Below are the code and all the weights of a small trained network. Each question names an input and a class and asks about switching units off, where a switched-off unit gives its printed mean instead of its output.

import numpy as np


def w(rows, s, z=0):
    codes = np.array(rows[::2]) - 128.0
    scale = np.full(codes.shape[1], s)
    scale[-1] = z or s
    return codes * scale


def f(y):
    return y / 2 * (1 + np.tanh(0.7978845608 * (y + 0.044715 * y**3)))


def log_softmax(a):
    a = a - a.max(-1, keepdims=True)
    return a - np.log(np.exp(a).sum(-1, keepdims=True))


def net(x, mask):
    res = np.array(x, float).reshape(1, 4) / 4 @ E
    y = f(res @ A[0][:, :-1].T + A[0][:, -1])
    res = res + np.where(mask, y, B[0][:, -1]) @ B[0][:, :-1]
    return log_softmax(res[-1] @ U[:, :-1].T + U[:, -1])


A, B = {}, {}
E = w([
[98,183,93,254,187,64],'x0',
[112,103,121,149,63,129],'x1',
[224,67,99,184,133,192],'x2',
[98,25,64,86,185,58],'x3',
],0.0079)
A[0] = w([
[121,97,172,56,132,186,69],'n0',
[148,102,184,60,134,161,52],'n1',
[87,93,182,40,118,189,241],'n2',
[159,101,182,43,128,151,58],'n3',
[141,198,199,139,72,132,68],'n4',
[128,166,45,220,176,77,253],'n5',
[1,204,172,45,140,28,201],'n6',
[125,217,220,125,151,175,112],'n7',
[191,180,200,134,111,193,174],'n8',
[149,83,170,67,85,208,87],'n9',
[145,193,152,142,119,175,28],'n10',
[120,209,181,161,111,175,56],'n11',
[127,49,57,67,179,6,91],'n12',
[215,142,121,117,204,163,202],'n13',
[191,151,61,192,169,152,193],'n14',
[82,38,56,69,203,55,121],'n15',
[211,39,62,196,83,147,82],'n16',
],0.0078,0.0041)
B[0] = w([
[152,211,163,216,158,108,159],'n0',
[175,207,176,222,177,87,150],'n1',
[142,157,155,190,71,106,217],'n2',
[155,227,166,208,179,100,160],'n3',
[179,140,92,135,110,195,173],'n4',
[151,201,216,171,119,104,254],'n5',
[254,45,202,86,44,97,251],'n6',
[199,112,49,164,77,184,191],'n7',
[117,98,62,69,65,187,217],'n8',
[119,203,203,209,176,67,192],'n9',
[201,187,99,121,136,221,150],'n10',
[173,129,59,187,164,209,177],'n11',
[181,202,55,167,118,232,222],'n12',
[182,40,173,81,35,72,185],'n13',
[146,168,201,109,79,87,204],'n14',
[184,163,44,165,101,234,231],'n15',
[236,116,182,60,50,165,200],'n16',
],0.0073,0.0077)
U = w([
[144,190,36,148,122,221,62],'0',
[195,73,189,70,75,80,157],'1',
[152,136,153,134,83,90,253],'2',
[112,241,180,212,152,57,85],'3',
[71,87,143,69,100,87,209],'4',
[42,55,49,37,211,26,3],'5',
[50,73,56,36,225,24,3],'6',
[1,54,99,39,229,56,3],'7',
],0.0082,0.0058)

Each question gives the input, the list of numbers given to net, and the class t.
The units are the neurons (one row each of A and B). Each row of codes is followed by its name. A weight is (code - 128) times the scale printed after its matrix; where a second scale follows, it is the last column's (A, B and U).
mask holds one flag per neuron, in row order. A switched-off neuron (its flag False) gives its mean, the last column of its row in B, instead of its output. The means were averaged over made-up inputs and are rounded, as every weight is.
A unit's drop is (log p(t) with every unit on - log p(t) with that unit switched off) / (log p(t) with every unit on - log p(t) with every unit switched off).
The circuit of an input: a set's keep is (log p(t) with only the set's units on - log p(t) with every unit switched off) / (log p(t) with every unit on - log p(t) with every unit switched off). Starting from the 12 units with the biggest drops (on a tie, the unit counted first), units are removed one at a time, each time the one whose removal leaves the highest keep (on an exact tie, the one counted first), for as long as the keep stays at least 0.8.
units of the circuit, in order: the units of the circuit, biggest drop first
most important unit: the unit with the biggest drop
top k neurons: the k neurons with the biggest drops, biggest first
drop of u: that unit's drop, to one decimal
input [6,1,2,4], class 3: units of the circuit, in order -> n5
input [-8,1,-3,-5], class 3: units of the circuit, in order -> n9; n3
input [-4,0,0,5], class 0: units of the circuit, in order -> n15; n12
input [-1,2,-3,1], class 4: top 2 neurons -> n16; n5
input [7,-3,2,-7], class 0: top 3 neurons -> n11; n7; n8
input [7,-7,-3,-6], class 2: units of the circuit, in order -> n6; n7
input [-7,2,-6,-7], class 0: units of the circuit, in order -> n7; n11
input [0,-4,5,7], class 0: top 3 neurons -> n12; n15; n6
input [-3,-4,-2,5], class 0: top 2 neurons -> n15; n12
input [1,-2,-4,-6], class 0: top 2 neurons -> n11; n7
input [7,-5,1,-7], class 0: top 2 neurons -> n7; n11
input [0,7,-4,7], class 0: top 2 neurons -> n12; n15
input [3,-5,-7,-3], class 1: drop of n6 -> 0.7
input [4,-6,7,-1], class 1: most important unit -> n13
input [-1,2,2,-1], class 4: drop of n6 -> 0.3
input [4,-5,-5,-8], class 0: drop of n12 -> 0.0
